Below are the code and all the weights of a small trained network. Each question names an input and a class and asks about switching units off, where a switched-off unit gives its printed mean instead of its output.

import numpy as np


def w(rows, s, z=0):
    codes = np.array(rows[::2]) - 128.0
    scale = np.full(codes.shape[1], s)
    scale[-1] = z or s
    return codes * scale


def f(y):
    return np.maximum(y, 0)


def log_softmax(a):
    a = a - a.max(-1, keepdims=True)
    return a - np.log(np.exp(a).sum(-1, keepdims=True))


def net(x, mask):
    res = np.array(x, float).reshape(1, 6) / 4 @ E
    y = f(res @ A[0][:, :-1].T + A[0][:, -1])
    res = res + np.where(mask, y, B[0][:, -1]) @ B[0][:, :-1]
    return log_softmax(res[-1] @ U[:, :-1].T + U[:, -1])


A, B = {}, {}
E = w([
[122,206,125,2,162,156,103,30,145,123],'x0',
[125,176,127,94,66,131,157,181,90,94],'x1',
[121,171,93,184,48,163,156,127,93,145],'x2',
[122,89,84,128,123,108,77,78,197,176],'x3',
[163,94,98,127,217,95,121,132,162,136],'x4',
[209,159,109,166,91,101,32,166,126,11],'x5',
],0.0079)
A[0] = w([
[189,93,109,67,210,91,135,116,160,108,251],'N1',
[65,65,127,103,111,152,148,92,129,210,76],'N2',
[59,123,129,51,143,188,171,79,133,204,184],'N3',
[208,121,102,189,33,146,35,174,100,68,182],'N4',
[172,84,119,214,81,123,141,114,175,73,137],'N5',
[134,199,112,113,90,195,149,118,105,36,134],'N6',
[69,2,177,207,117,140,165,52,157,196,200],'N7',
[48,85,214,143,99,139,186,212,94,114,114],'N8',
],0.0066,0.0032)
B[0] = w([
[187,177,184,46,68,107,132,57,143,52,234],'N1',
[66,93,111,182,91,64,115,195,114,151,190],'N2',
[116,149,106,166,45,88,171,141,114,86,238],'N3',
[135,138,156,126,99,128,143,144,86,1,254],'N4',
[142,74,125,187,120,131,98,119,113,102,190],'N5',
[90,118,209,47,171,110,121,73,142,60,212],'N6',
[48,120,125,130,146,49,171,104,194,127,239],'N7',
[92,147,174,48,68,141,114,54,155,91,201],'N8',
],0.0089,0.008)
U = w([
[214,154,129,167,89,96,136,229,88,63,251],'0',
[90,88,71,192,142,72,155,166,155,182,65],'1',
[133,173,188,2,134,102,125,24,166,111,162],'2',
[159,154,117,117,186,179,106,223,95,189,28],'3',
],0.0078,0.0027)

Each question gives the input, the list of numbers given to net, and the class t.
The units are the neurons (one row each of A and B). Each row of codes is followed by its name. A weight is (code - 128) times the scale printed after its matrix; where a second scale follows, it is the last column's (A, B and U).
mask holds one flag per neuron, in row order. A switched-off neuron (its flag False) gives its mean, the last column of its row in B, instead of its output. The means were averaged over made-up inputs and are rounded, as every weight is.
A unit's drop is (log p(t) with every unit on - log p(t) with that unit switched off) / (log p(t) with every unit on - log p(t) with every unit switched off).
The circuit of an input: a set's keep is (log p(t) with only the set's units on - log p(t) with every unit switched off) / (log p(t) with every unit on - log p(t) with every unit switched off). Starting from all 8 units, units are removed one at a time, each time the one whose removal leaves the highest keep (on an exact tie, the one counted first), for as long as the keep stays at least 0.8.
units of the circuit, in order: the units of the circuit, biggest drop first
unit that matters most: the unit with the biggest drop
top k neurons: the k neurons with the biggest drops, biggest first
drop of u: that unit's drop, to one decimal
input [-5,0,4,-2,-2,-7], class 1: units of the circuit, in order => N1, N7
input [0,-6,8,-6,2,-2], class 1: units of the circuit, in order => N1, N4
input [-8,4,-4,2,7,-2], class 2: units of the circuit, in order => N8, N3
input [3,-7,5,-2,2,5], class 0: units of the circuit, in order => N8
input [-4,8,6,1,-8,-2], class 2: top 2 neurons => N8, N6
input [-6,5,-4,3,-2,-6], class 1: units of the circuit, in order => N1, N7
input [-6,5,-8,-7,-6,3], class 2: top 3 neurons => N8, N6, N3
input [4,-8,3,0,5,8], class 0: top 3 neurons => N8, N6, N7
input [-7,3,5,-3,2,-7], class 1: top 2 neurons => N1, N6
input [-6,7,-1,-3,3,-6], class 2: drop of N8 => 2.6
input [-8,7,-1,-7,-4,-1], class 2: drop of N8 => 1.1
input [0,2,-5,8,-8,4], class 0: drop of N6 => 0.2
input [-5,-3,-3,-8,3,-4], class 2: drop of N4 => 0.0
input [6,1,7,7,4,-6], class 1: unit that matters most => N2
